Each row has a name. Each piece below is followed by the name of the row it came from, unless a question asks for something else. Each question is about the rows just above it. Places in a row count from 1.

Dele: [138  92 113 128 104 155 137  57 142  87  87 110 122 137 150 166 144 123
 145 173  68 123  97 121 148 120 147  97 120 172 107 131 104 138 190 143
  80 169  96 145 132 182  72 126  87  71]
Telil: [119  55 121 133  80 115 125 103 154 130 101  57 114 103 118  79 144  92
 128 124 111 115 125 101 176 149 120 177 111 144 148 151 146 100 103 122
 109 169 130 198 139 135 184 170  98 109]
Dag: [ 81 101 163 151  55 115 137 179 142 109 101  99 122 103 134 101 122 142
 111 198 100  93  82 121 167 139 141 113 159 172 127 158 162 108 103 148
 165 157 102 113 102 135 147 161 132  96]
mir: [195 120 121 133  92 149 148  57 124 109 129 141  99 146 102 156  99 117
 156 149 122 108 118 155 129 125 181  97 111 163 138 131 113 123 161 143
  66 123 123 123 162 171  72 109 120  71]
lelup: [119 138  92 110 190 149 114 103 118 130 129 131 166 163 166 166 156 111
 140  74 100 176 125 121 101 115 100 145  82 107 107  97 104 175 190 101
 137 146 123 166 132 147 122 109  76 174]
Vel: [119 147 142 139 165  88 114 179 118 163 143 131 129 120 118  90  99 148
 106  87 165 138 161 135 110 125 113 161 130  88 133 131 154 123  74 101
 165 112 158 123 109  53 184 109 176 187]
veve: [138 101 149 169  80 115 108 148 160 195 129 162 122  86 142 101  88 148
 100 161 165 115 153 155 139 149 147 153 178 153 148 138 179 115  74 122
 179 101 137  70 117  77 122 135 154 148]
dabo: [100 156 163 122 141 101 171 209 106 109 157  99 114 111  79 112 133 123
 111  99 165 100 146 115 139 125 127 137 111  98 133 185 121  85  59 143
 137 112 151 123 139  88 171 118 187 148]
dovov: [ 97 165 142 116 129 122 143 164 136 120 129  89 173 120  94 156 212  98
 140 161 100  93 118  88 129 106 154 121 130 135 133 124 121 100  88 117
  80 203  96 123 154 124 134 187 132 148]
mido: [129 120 135 116 141 128 137 148 112 130 157 152 144 146 102 166 178 105
 134 149 143  85 139 101  63 111 141 105 120 163 153 145 121 108 103 122
  52 112  96 123 184 112  97 170 176  83]
fisek: [129  92 163 157  80 101 114 148 160 184 136 173  99  77 126  90  88 142
 111 161 175 108 139 142 139 149 154 145 178 135 153 124 171 100  88 117
 179  89 130  81 117 100 134 135 154 122]
The rest of the row after [190 149 114]:  [103 118 130 129 131 166 163 166 166 156 111 140  74 100 176 125 121 101
 115 100 145  82 107 107  97 104 175 190 101 137 146 123 166 132 147 122
 109  76 174]
key -> tag
[173] -> K717
[156] -> K353
[157] -> K698
[154] -> K145
[153] -> K812
[101] -> K623
Join dovov by its entry at place 16:  K353
Where do [119 138  92 110 190 149 114 103 118 130 129 131 166 163 166 166 156 111
 140  74 100 176 125 121 101 115 100 145  82 107 107  97 104 175 190 101
 137 146 123 166 132 147 122 109  76 174] appear?  lelup
find: [ 99 165]  dabo
The row with [119 147 142 139 165  88 114 179 118 163 143 131 129 120 118  90  99 148
 106  87 165 138 161 135 110 125 113 161 130  88 133 131 154 123  74 101
 165 112 158 123 109  53 184 109 176 187] is  Vel

tole: [162  40  80 192  86 146]
veve: [116  92 149 155 105 164]
mir: [ 69 104 230 155  96 207]
Dag: [135 167 115  99 152  95]
Vel: [ 97  69 184 176  86 200]
dabo: [ 89 211 186  71 164 118]
Where do [ 69 184 176  86 200] appear?  Vel
key -> tag
[68] -> K498
[104] -> K476
[155] -> K640
[96] -> K676
[69] -> K510
[105] -> K579
[97] -> K748
Look up the entry of mir at place 5 in the table:  K676

lelup: [ 87 157  81 126 102 106 167 170 107 144  44  99 156 118 132 184  91 107
 196 135  60]
dovov: [ 87 157  81 126 102 106 167 170 107 144  44  99 156 118 132 184  91 106
 196 135 207]
tole: [167 171  81 126 102 106 167 170 107 144  44  99 156 118 132 184  91 106
  71 126 175]
find: [ 87 157  81 126 102 106 167 170 107 144  44  99 156 118 132 184  91 106
 196 135 207]  dovov
The rest of the row after [184  91 106 196]:  [135 207]
Which row holds [167 171  81 126 102 106 167 170 107 144  44  99 156 118 132 184  91 106
  71 126 175]?  tole

